Below are the code and all the weights of a small trained network. Each question names an input and a target symbol and asks about switching units off, where a switched-off unit gives its printed mean instead of its output.

import numpy as np


def w(rows, s, z=0):
    codes = np.array(rows[::2]) - 128.0
    scale = np.full(codes.shape[1], s)
    scale[-1] = z or s
    return codes * scale


def f(y):
    return np.maximum(y, 0)


def softmax(a):
    e = np.exp(a - a.max(-1, keepdims=True))
    return e / e.sum(-1, keepdims=True)


def log_softmax(a):
    a = a - a.max(-1, keepdims=True)
    return a - np.log(np.exp(a).sum(-1, keepdims=True))


def net(x, mask):
    ids = ['ΔΞΩαβγζθλμπστφ'.index(c) for c in x.split()]
    T = len(ids)
    res = E[ids] + P[:T]
    r = res
    for j in range(2):
        rows = slice(2 * j, 2 * j + 2)
        q, k, v = (r @ M[0][rows].T for M in (Q, K, V))
        z = softmax(np.where(np.tri(T) > 0, q @ k.T / 2**0.5, -1e9)) @ v
        o = O[0][rows]
        res = res + np.where(mask[j], z, o[:, -1]) @ o[:, :-1]
    y = f(res @ A[0][:, :-1].T + A[0][:, -1])
    res = res + np.where(mask[2:10], y, B[0][:, -1]) @ B[0][:, :-1]
    return log_softmax(res[-1] @ U[:, :-1].T + U[:, -1])


Q, K, V, O, A, B = {}, {}, {}, {}, {}, {}
E = w([
[84,42,181],'Δ',
[234,173,86],'Ξ',
[97,150,228],'Ω',
[182,192,120],'α',
[244,132,31],'β',
[72,107,221],'γ',
[135,52,116],'ζ',
[184,132,94],'θ',
[212,33,18],'λ',
[103,82,167],'μ',
[148,33,98],'π',
[90,75,187],'σ',
[195,74,46],'τ',
[249,193,51],'φ',
],0.011)
P = w([
[182,130,227],'0',
[76,153,145],'1',
[149,63,112],'2',
[60,150,117],'3',
[166,58,127],'4',
[44,147,96],'5',
[161,65,142],'6',
[30,148,70],'7',
[157,83,147],'8',
[6,142,53],'9',
[170,61,139],'10',
[24,197,58],'11',
[167,149,89],'12',
],0.017)
Q[0] = w([
[131,123,212],'head 1',
[119,168,170],'head 1',
[8,182,59],'head 2',
[88,174,68],'head 2',
],0.017)
K[0] = w([
[116,101,114],'head 1',
[223,86,174],'head 1',
[246,61,234],'head 2',
[231,147,201],'head 2',
],0.011)
V[0] = w([
[139,82,164],'head 1',
[76,189,124],'head 1',
[123,3,123],'head 2',
[230,146,30],'head 2',
],0.018)
O[0] = w([
[135,150,104,157],'head 1',
[123,157,151,83],'head 1',
[187,158,7,159],'head 2',
[73,53,115,2],'head 2',
],0.019,0.00068)
A[0] = w([
[115,2,247,145],'neuron 1',
[255,7,180,75],'neuron 2',
[163,128,39,69],'neuron 3',
[189,211,211,175],'neuron 4',
[37,244,145,255],'neuron 5',
[153,174,170,86],'neuron 6',
[203,118,224,178],'neuron 7',
[44,191,211,107],'neuron 8',
],0.0086,0.0032)
B[0] = w([
[167,179,143,251],'neuron 1',
[183,125,113,178],'neuron 2',
[124,91,115,196],'neuron 3',
[83,125,170,207],'neuron 4',
[213,116,175,168],'neuron 5',
[59,91,108,163],'neuron 6',
[1,155,58,175],'neuron 7',
[158,70,99,172],'neuron 8',
],0.0096,0.021)
U = w([
[87,173,37,56],'Δ',
[174,145,158,255],'Ξ',
[4,94,103,178],'Ω',
[78,88,184,22],'α',
[179,85,162,203],'β',
[87,175,155,113],'γ',
[159,155,101,197],'ζ',
[147,169,148,202],'θ',
[84,84,47,7],'λ',
[37,139,46,143],'μ',
[138,142,63,150],'π',
[111,196,71,48],'σ',
[114,71,100,201],'τ',
[112,63,177,62],'φ',
],0.011,0.0046)

Each question gives the input, a string of symbols that net reads in full, and the target symbol t.
The units are the heads (2 rows each of Q, K, V and O) and the neurons (one row each of A and B). Each row of codes is followed by its name. A weight is (code - 128) times the scale printed after its matrix; where a second scale follows, it is the last column's (O, A, B and U).
mask holds one flag per unit, heads first, then neurons. A switched-off unit (its flag False) gives its mean, the last column of its rows in O or B, instead of its output. The means were averaged over made-up inputs and are rounded, as every weight is.
A unit's drop is (log p(t) with every unit on - log p(t) with that unit switched off) / (log p(t) with every unit on - log p(t) with every unit switched off).
The circuit of an input: a set's keep is (log p(t) with only the set's units on - log p(t) with every unit switched off) / (log p(t) with every unit on - log p(t) with every unit switched off). Starting from all 10 units, units are removed one at a time, each time the one whose removal leaves the highest keep (on an exact tie, the one counted first), for as long as the keep stays at least 0.8.
units of the circuit, in order: the units of the circuit, biggest drop first
most important unit: the unit with the biggest drop
k most important neurons: the k neurons with the biggest drops, biggest first
input σ θ τ γ γ Ω Δ, target Ω: units of the circuit, in order	(neuron 7; head 2; neuron 6; neuron 4)
input Ξ γ β λ α γ φ λ Ξ, target λ: units of the circuit, in order	(head 2)
input ζ β τ β μ λ, target π: 3 most important neurons	(neuron 7; neuron 4; neuron 6)
input Ω γ β λ Ξ γ ζ Ξ β Ω α β, target γ: units of the circuit, in order	(head 2; neuron 4)
input τ β β, target β: units of the circuit, in order	(head 2; neuron 1; neuron 7; neuron 2)
input ζ τ Ξ Ξ α Ω Δ γ λ, target γ: units of the circuit, in order	(head 2; neuron 4; head 1; neuron 7)
input φ Δ β λ β Δ, target α: units of the circuit, in order	(head 2; neuron 1)
input Ω α Ξ ζ, target γ: units of the circuit, in order	(head 2; neuron 4)
input Ξ β τ, target β: units of the circuit, in order	(neuron 1; head 2; neuron 7; neuron 2)
input α σ Ξ, target σ: units of the circuit, in order	(head 2; neuron 7)
input γ λ θ γ β Ξ Δ φ π β, target θ: 2 most important neurons	(neuron 5; neuron 4)
input γ μ Ξ β μ Δ Ω β ζ φ φ γ, target θ: 2 most important neurons	(neuron 5; neuron 4)
input β Δ Ω β σ λ, target Ω: 2 most important neurons	(neuron 5; neuron 2)
input β Ξ θ τ, target Ω: units of the circuit, in order	(head 2)
input Ω θ ζ Δ Ω τ, target γ: 3 most important neurons	(neuron 4; neuron 7; neuron 5)
input Δ α φ λ β π γ τ σ, target τ: 3 most important neurons	(neuron 7; neuron 1; neuron 5)
input ζ Ω Ξ Δ β, target Δ: 3 most important neurons	(neuron 7; neuron 6; neuron 1)
input σ λ ζ μ φ β β φ σ μ, target Ξ: 2 most important neurons	(neuron 5; neuron 7)
input γ φ β σ γ Ω Ξ, target Ω: 4 most important neurons	(neuron 7; neuron 6; neuron 4; neuron 1)
input Ω λ β θ μ σ τ τ μ φ, target γ: most important unit	head 2
